Here is a tiny trained network, its code and every weight. The questions are about switching its units off for an input and a target symbol, where a switched-off unit gives its printed mean instead of its output.

import numpy as np


def w(rows, s, z=0):
    codes = np.array(rows[::2]) - 128.0
    scale = np.full(codes.shape[1], s)
    scale[-1] = z or s
    return codes * scale


def f(y):
    return np.maximum(y, 0)


def softmax(a):
    e = np.exp(a - a.max(-1, keepdims=True))
    return e / e.sum(-1, keepdims=True)


def log_softmax(a):
    a = a - a.max(-1, keepdims=True)
    return a - np.log(np.exp(a).sum(-1, keepdims=True))


def net(x, mask):
    ids = ['ΔΛΠΣαβεζμξτφψ'.index(c) for c in x.split()]
    T = len(ids)
    res = E[ids] + P[:T]
    u = 0
    for l in range(3):
        r = res
        for j in range(3):
            rows = slice(2 * j, 2 * j + 2)
            q, k, v = (r @ M[l][rows].T for M in (Q, K, V))
            z = softmax(np.where(np.tri(T) > 0, q @ k.T / 2**0.5, -1e9)) @ v
            o = O[l][rows]
            res = res + np.where(mask[u + j], z, o[:, -1]) @ o[:, :-1]
        u += 3
        y = f(res @ A[l][:, :-1].T + A[l][:, -1])
        res = res + np.where(mask[u : u + 4], y, B[l][:, -1]) @ B[l][:, :-1]
        u += 4
    return log_softmax(res[-1] @ U[:, :-1].T + U[:, -1])


Q, K, V, O, A, B = {}, {}, {}, {}, {}, {}
E = w([
[77,117,149,110,195,249,51],'Δ',
[128,171,53,48,108,138,189],'Λ',
[62,235,180,137,151,70,154],'Π',
[96,216,131,160,198,116,4],'Σ',
[129,167,160,50,97,81,125],'α',
[73,193,71,123,77,68,50],'β',
[159,212,200,85,131,108,77],'ε',
[194,140,158,135,93,96,206],'ζ',
[118,92,159,169,162,158,121],'μ',
[103,145,222,87,108,116,86],'ξ',
[55,78,192,68,235,114,136],'τ',
[136,187,157,83,130,106,155],'φ',
[64,81,115,120,56,120,61],'ψ',
],0.016)
P = w([
[63,198,149,120,66,150,199],'0',
[148,156,151,180,83,123,176],'1',
[174,226,89,130,138,142,122],'2',
[163,184,150,115,156,143,128],'3',
[113,75,206,100,177,96,165],'4',
[214,88,167,122,136,59,105],'5',
[132,95,167,114,142,99,133],'6',
[168,84,191,98,156,106,92],'7',
[102,78,172,85,154,86,121],'8',
[144,96,133,138,143,68,138],'9',
[129,60,174,95,140,68,80],'10',
[127,96,135,102,148,118,86],'11',
[95,84,149,50,152,122,58],'12',
[147,96,78,40,145,190,2],'13',
],0.0078)
Q[0] = w([
[92,155,140,33,131,124,74],'L0H0',
[47,121,133,80,88,234,144],'L0H0',
[155,254,131,178,96,16,164],'L0H1',
[231,199,83,90,54,126,184],'L0H1',
[48,209,145,109,125,2,228],'L0H2',
[226,123,175,224,107,121,158],'L0H2',
],0.0056)
K[0] = w([
[179,233,73,39,65,168,143],'L0H0',
[153,28,79,119,108,104,180],'L0H0',
[196,139,184,61,70,183,184],'L0H1',
[233,154,144,2,44,148,197],'L0H1',
[102,149,104,164,103,96,196],'L0H2',
[83,158,187,115,64,178,84],'L0H2',
],0.0069)
V[0] = w([
[149,194,151,130,16,111,130],'L0H0',
[206,59,60,123,157,89,247],'L0H0',
[47,158,152,107,59,163,174],'L0H1',
[78,50,104,105,164,141,210],'L0H1',
[94,84,100,115,45,226,254],'L0H2',
[95,172,142,188,197,36,121],'L0H2',
],0.0067)
O[0] = w([
[97,105,92,97,110,135,105,212],'L0H0',
[139,77,122,2,143,102,90,2],'L0H0',
[100,63,117,178,109,183,128,184],'L0H1',
[115,26,122,96,169,98,154,60],'L0H1',
[223,136,126,125,84,151,164,51],'L0H2',
[118,194,161,90,182,224,43,210],'L0H2',
],0.0071,0.0059)
A[0] = w([
[161,79,84,93,166,77,27,122],'L0N0',
[6,150,99,89,35,217,46,28],'L0N1',
[213,121,126,2,33,194,147,249],'L0N2',
[178,72,73,77,109,115,190,136],'L0N3',
],0.0069,0.0011)
B[0] = w([
[60,149,135,66,106,88,181,151],'L0N0',
[131,110,117,186,64,129,122,254],'L0N1',
[52,190,146,144,196,85,143,158],'L0N2',
[1,218,143,147,137,109,51,140],'L0N3',
],0.0091,0.0088)
Q[1] = w([
[138,180,247,57,123,82,180],'L1H0',
[231,121,40,201,89,177,119],'L1H0',
[129,117,158,134,154,2,216],'L1H1',
[112,240,65,97,69,17,127],'L1H1',
[162,26,121,119,194,175,103],'L1H2',
[134,122,183,227,131,190,145],'L1H2',
],0.0064)
K[1] = w([
[138,241,172,178,77,40,178],'L1H0',
[102,140,147,174,18,119,118],'L1H0',
[192,195,72,33,110,211,93],'L1H1',
[205,2,227,21,109,99,78],'L1H1',
[148,71,111,91,143,210,181],'L1H2',
[153,131,32,174,231,116,144],'L1H2',
],0.006)
V[1] = w([
[209,118,72,80,147,56,2],'L1H0',
[87,175,129,76,125,122,50],'L1H0',
[81,158,119,171,105,113,191],'L1H1',
[104,164,112,144,151,177,163],'L1H1',
[27,120,210,126,146,210,176],'L1H2',
[125,147,175,229,134,33,110],'L1H2',
],0.0072)
O[1] = w([
[60,129,129,172,134,109,182,12],'L1H0',
[97,136,153,49,148,167,140,196],'L1H0',
[147,44,143,83,93,128,119,203],'L1H1',
[153,109,152,129,80,28,111,178],'L1H1',
[255,58,142,43,191,209,131,229],'L1H2',
[63,204,190,8,139,168,212,235],'L1H2',
],0.0062,0.011)
A[1] = w([
[169,161,2,62,136,195,65,251],'L1N0',
[203,92,67,109,180,200,114,213],'L1N1',
[122,23,129,100,158,116,46,174],'L1N2',
[237,73,172,40,71,117,186,233],'L1N3',
],0.0075,0.0017)
B[1] = w([
[74,85,183,80,45,127,148,209],'L1N0',
[134,64,229,255,158,88,171,177],'L1N1',
[145,97,104,132,47,52,180,193],'L1N2',
[123,171,149,72,92,36,119,254],'L1N3',
],0.007,0.0088)
Q[2] = w([
[131,151,84,151,116,208,72],'L2H0',
[167,61,79,164,132,88,43],'L2H0',
[255,52,65,146,180,242,76],'L2H1',
[33,125,138,84,51,160,142],'L2H1',
[122,226,135,196,147,178,150],'L2H2',
[75,173,100,118,210,167,77],'L2H2',
],0.0067)
K[2] = w([
[59,57,122,191,122,169,7],'L2H0',
[118,102,132,49,87,111,129],'L2H0',
[126,43,187,113,49,244,134],'L2H1',
[197,173,94,137,138,146,167],'L2H1',
[210,96,194,100,139,160,69],'L2H2',
[192,194,190,80,89,99,3],'L2H2',
],0.0069)
V[2] = w([
[76,20,22,64,100,163,26],'L2H0',
[131,110,91,83,83,82,140],'L2H0',
[139,130,124,91,111,127,161],'L2H1',
[126,161,101,108,196,8,172],'L2H1',
[191,107,127,156,141,113,2],'L2H2',
[63,154,202,65,118,159,146],'L2H2',
],0.0068)
O[2] = w([
[160,90,93,157,135,115,157,54],'L2H0',
[1,129,137,109,129,152,147,134],'L2H0',
[172,150,119,131,104,106,130,158],'L2H1',
[175,122,101,42,109,184,99,132],'L2H1',
[210,113,168,237,175,198,131,92],'L2H2',
[105,108,107,139,128,153,32,248],'L2H2',
],0.0074,0.019)
A[2] = w([
[139,9,156,134,176,171,94,162],'L2N0',
[121,89,167,100,212,77,198,189],'L2N1',
[141,134,112,96,186,139,51,127],'L2N2',
[246,104,57,253,87,182,188,5],'L2N3',
],0.0056,0.0026)
B[2] = w([
[92,71,199,109,133,74,146,166],'L2N0',
[217,99,71,137,112,119,65,155],'L2N1',
[104,2,120,186,138,227,111,254],'L2N2',
[90,98,187,147,93,223,130,133],'L2N3',
],0.0078,0.0066)
U = w([
[116,59,186,218,100,146,171,98],'Δ',
[82,79,72,127,69,70,115,182],'Λ',
[113,147,109,131,150,115,127,10],'Π',
[75,120,151,128,175,227,39,246],'Σ',
[149,140,95,151,120,119,94,13],'α',
[56,180,54,253,99,59,51,52],'β',
[112,113,111,168,97,185,160,66],'ε',
[115,209,196,35,38,161,200,226],'ζ',
[184,110,163,204,123,67,94,166],'μ',
[174,121,91,99,139,144,126,22],'ξ',
[180,52,123,70,240,104,143,26],'τ',
[178,149,104,126,62,163,154,3],'φ',
[96,94,87,197,17,131,164,94],'ψ',
],0.0066,0.0032)

Each question gives the input, a string of symbols that net reads in full, and the target symbol t.
The units are the heads (2 rows each of Q, K, V and O) and the neurons (one row each of A and B). Each row of codes is followed by its name. A weight is (code - 128) times the scale printed after its matrix; where a second scale follows, it is the last column's (O, A, B and U).
mask holds one flag per unit, layer by layer, with each layer's heads first. A switched-off unit (its flag False) gives its mean, the last column of its rows in O or B, instead of its output. The means were averaged over made-up inputs and are rounded, as every weight is.
A unit's drop is (log p(t) with every unit on - log p(t) with that unit switched off) / (log p(t) with every unit on - log p(t) with every unit switched off).
The circuit of an input: a set's keep is (log p(t) with only the set's units on - log p(t) with every unit switched off) / (log p(t) with every unit on - log p(t) with every unit switched off). Starting from the 12 units with the biggest drops (on a tie, the unit counted first), units are removed one at a time, each time the one whose removal leaves the highest keep (on an exact tie, the one counted first), for as long as the keep stays at least 0.8.
circuit, biggest first: the units of the circuit, biggest drop first
unit that matters most: the unit with the biggest drop
top k neurons: the k neurons with the biggest drops, biggest first
k most important neurons of layer l: the k neurons of layer l with the biggest drops, biggest first
heads that matter: for each layer, one digit per head in row order, 1 if its drop is at least 0.15 and else 0, layers parted by /
drop when u is switched off: that unit's drop, to one decimal
input Λ ψ Δ Λ Π φ Π Π Σ ζ Π τ, target ζ: unit that matters most -> L1N2
input Π ζ ζ Π ε Π ε ε μ Π Δ, target ζ: top 2 neurons -> L1N2, L0N0
input Π Π ζ Δ, target ζ: top 2 neurons -> L1N3, L1N2
input μ Π τ ξ ε Π Σ φ Δ φ, target Σ: 2 most important neurons of layer 1 -> L1N2, L1N0
input Π Δ Π ε ε Π ε, target Σ: circuit, biggest first -> L0H2, L2H2, L2N2
input φ φ Π Π ψ Λ μ, target Λ: top 4 neurons -> L0N2, L1N3, L1N2, L0N3
input ζ α ζ μ, target ζ: top 2 neurons -> L0N2, L1N3
input ψ Λ Π Λ, target Σ: circuit, biggest first -> L0N3, L0N2, L0H0, L1N3
input ε φ ψ, target ψ: top 3 neurons -> L0N1, L1N3, L0N2
input ε α μ Π Δ Π ε ε β α, target Σ: circuit, biggest first -> L1N2, L0H2, L1H1
input Σ ε Π ψ Π φ ψ Π, target Σ: heads that matter -> 001 / 000 / 001
input Δ μ Π φ β ε α α, target Σ: heads that matter -> 000 / 011 / 000
input Π μ ε α φ Π μ, target μ: top 2 neurons -> L1N1, L1N2
input Π Π Π Π Δ ε μ, target μ: heads that matter -> 000 / 000 / 000
input Λ Λ ψ ε ψ, target Λ: top 2 neurons -> L1N0, L0N3
input ε ε Π Δ, target Δ: heads that matter -> 000 / 000 / 000
input μ μ φ φ ε Λ Δ Δ ξ β Δ Λ, target Σ: top 3 neurons -> L0N2, L0N3, L1N2
input Π φ Δ τ α ε Π Π Π ζ τ Π ψ, target ζ: circuit, biggest first -> L0N0, L2N2, L1N2
input Π Π μ β, target β: unit that matters most -> L0N1
input Π φ ε φ ζ Π Π, target Σ: heads that matter -> 000 / 000 / 000
input Λ Π ε Π ε Δ, target Λ: most important neuron of layer 1 -> L1N2
input μ φ Δ ψ, target ψ: top 2 neurons -> L0N1, L0N0
input Λ α ε μ ε ξ ψ Π ε Λ φ τ ε μ, target Λ: heads that matter -> 000 / 000 / 000
input Λ Δ τ, target Λ: 2 most important neurons of layer 0 -> L0N2, L0N3
input ε Π ζ τ Δ ψ, target ζ: 2 most important neurons of layer 0 -> L0N0, L0N1
input Σ β μ Λ ζ Δ Δ β, target ζ: top 2 neurons -> L0N1, L0N0
input ε Λ Π Λ Λ φ Π β Δ τ, target Λ: most important neuron of layer 2 -> L2N1
input Π Π φ ε Δ τ Π τ, target τ: 2 most important neurons of layer 1 -> L1N0, L1N1
input Λ Δ ε Π ε ε Π φ Π ε, target Σ: drop when L1H1 is switched off -> 0.1
